Below are the code and all the weights of a small trained network. Each question names an input and a class and asks about switching units off, where a switched-off unit gives its printed mean instead of its output.

import numpy as np


def w(rows, s, z=0):
    codes = np.array(rows[::2]) - 128.0
    scale = np.full(codes.shape[1], s)
    scale[-1] = z or s
    return codes * scale


def norm(h):
    return h / np.sqrt((h * h).mean(-1, keepdims=True) + 1e-5)


def f(y):
    return np.maximum(y, 0)


def log_softmax(a):
    a = a - a.max(-1, keepdims=True)
    return a - np.log(np.exp(a).sum(-1, keepdims=True))


def net(x, mask):
    res = np.array(x, float).reshape(1, 6) / 4 @ E
    u = 0
    for l in range(2):
        y = f(norm(res) @ A[l][:, :-1].T + A[l][:, -1])
        res = res + np.where(mask[u : u + 12], y, B[l][:, -1]) @ B[l][:, :-1]
        u += 12
    return log_softmax(norm(res)[-1] @ U[:, :-1].T + U[:, -1])


A, B = {}, {}
E = w([
[174,205,36],'x0',
[131,126,132],'x1',
[21,54,27],'x2',
[130,129,129],'x3',
[24,255,119],'x4',
[122,127,126],'x5',
],0.005)
A[0] = w([
[171,187,123,76],'0.n0',
[87,113,20,120],'0.n1',
[138,49,166,63],'0.n2',
[180,160,87,180],'0.n3',
[123,57,105,171],'0.n4',
[134,208,87,63],'0.n5',
[103,40,135,2],'0.n6',
[191,177,36,166],'0.n7',
[165,9,115,189],'0.n8',
[160,82,160,14],'0.n9',
[2,182,250,180],'0.n10',
[229,101,98,112],'0.n11',
],0.01,0.0066)
B[0] = w([
[53,196,149,155],'0.n0',
[171,2,134,211],'0.n1',
[79,144,154,164],'0.n2',
[120,79,77,204],'0.n3',
[81,95,125,209],'0.n4',
[45,212,106,166],'0.n5',
[78,236,18,146],'0.n6',
[150,93,26,227],'0.n7',
[54,79,85,254],'0.n8',
[107,227,246,135],'0.n9',
[232,89,163,250],'0.n10',
[186,80,117,190],'0.n11',
],0.0095,0.0065)
A[1] = w([
[156,93,161,83],'1.n0',
[126,121,193,144],'1.n1',
[143,87,66,113],'1.n2',
[150,87,140,5],'1.n3',
[113,135,86,1],'1.n4',
[57,78,111,142],'1.n5',
[7,108,165,90],'1.n6',
[63,112,107,137],'1.n7',
[153,195,84,120],'1.n8',
[77,177,187,153],'1.n9',
[174,31,142,77],'1.n10',
[125,78,167,69],'1.n11',
],0.014,0.01)
B[1] = w([
[18,249,111,153],'1.n0',
[191,68,188,164],'1.n1',
[253,107,180,236],'1.n2',
[26,222,199,128],'1.n3',
[254,81,102,128],'1.n4',
[160,249,153,254],'1.n5',
[80,200,106,178],'1.n6',
[151,180,145,203],'1.n7',
[41,213,60,168],'1.n8',
[126,6,183,137],'1.n9',
[13,177,126,237],'1.n10',
[104,157,193,154],'1.n11',
],0.0089,0.0076)
U = w([
[22,209,215,151],'0',
[24,234,30,255],'1',
[221,154,3,176],'2',
[124,46,5,39],'3',
[228,175,211,21],'4',
],0.013,0.0046)

Each question gives the input, the list of numbers given to net, and the class t.
The units are the neurons (one row each of A and B). Each row of codes is followed by its name. A weight is (code - 128) times the scale printed after its matrix; where a second scale follows, it is the last column's (A, B and U).
mask holds one flag per neuron, layer by layer. A switched-off neuron (its flag False) gives its mean, the last column of its row in B, instead of its output. The means were averaged over made-up inputs and are rounded, as every weight is.
A unit's drop is (log p(t) with every unit on - log p(t) with that unit switched off) / (log p(t) with every unit on - log p(t) with every unit switched off).
The circuit of an input: a set's keep is (log p(t) with only the set's units on - log p(t) with every unit switched off) / (log p(t) with every unit on - log p(t) with every unit switched off). Starting from the 12 units with the biggest drops (on a tie, the unit counted first), units are removed one at a time, each time the one whose removal leaves the highest keep (on an exact tie, the one counted first), for as long as the keep stays at least 0.8.
units of the circuit, in order: the units of the circuit, biggest drop first
most important unit: the unit with the biggest drop
top k neurons: the k neurons with the biggest drops, biggest first
k most important neurons of layer l: the k neurons of layer l with the biggest drops, biggest first
drop of u: that unit's drop, to one decimal
input [-1,0,7,5,8,5], class 0: most important unit	0.n7
input [0,-6,-2,-1,8,2], class 4: top 4 neurons	(0.n8; 0.n10; 1.n10; 0.n7)
input [8,-1,1,0,0,2], class 3: top 3 neurons	(0.n7; 0.n1; 0.n3)
input [-2,-7,4,-7,3,-1], class 0: top 2 neurons	(1.n10; 0.n7)
input [-2,5,2,-8,7,7], class 0: top 2 neurons	(1.n2; 1.n10)
input [-2,3,8,5,-6,7], class 1: units of the circuit, in order	(1.n5; 0.n10)
input [0,-5,7,-2,3,-3], class 0: top 4 neurons	(0.n7; 1.n10; 0.n3; 0.n6)
input [-4,-4,8,-4,-3,-7], class 1: units of the circuit, in order	(1.n5; 0.n6)
input [0,-6,7,-6,4,4], class 0: 2 most important neurons of layer 0	(0.n7; 0.n3)
input [8,1,1,2,3,1], class 2: 3 most important neurons of layer 0	(0.n7; 0.n1; 0.n3)
input [-1,6,-1,4,3,4], class 4: top 2 neurons	(0.n8; 0.n10)
input [-2,6,7,-7,1,7], class 0: top 2 neurons	(0.n7; 0.n1)
input [-2,8,-7,8,-1,3], class 0: 2 most important neurons of layer 1	(1.n2; 1.n0)
input [4,1,3,-2,-3,5], class 3: units of the circuit, in order	(0.n1)
input [2,2,3,-1,0,5], class 3: top 2 neurons	(0.n1; 1.n10)
input [-2,3,2,-2,7,6], class 0: 3 most important neurons of layer 1	(1.n2; 1.n10; 1.n0)
input [-1,4,-1,-7,7,5], class 4: top 2 neurons	(0.n10; 0.n7)
input [4,-5,5,-8,2,4], class 2: 2 most important neurons of layer 1	(1.n2; 1.n5)
input [-4,-6,0,1,6,7], class 4: 2 most important neurons of layer 0	(0.n8; 0.n10)
input [-1,7,-3,-4,6,4], class 4: units of the circuit, in order	(0.n10)
input [8,-8,5,7,2,8], class 2: top 2 neurons	(0.n1; 1.n2)
input [7,-1,2,-6,0,2], class 3: top 2 neurons	(0.n7; 0.n1)
input [-8,-2,-1,-4,-7,5], class 0: drop of 0.n7	0.1
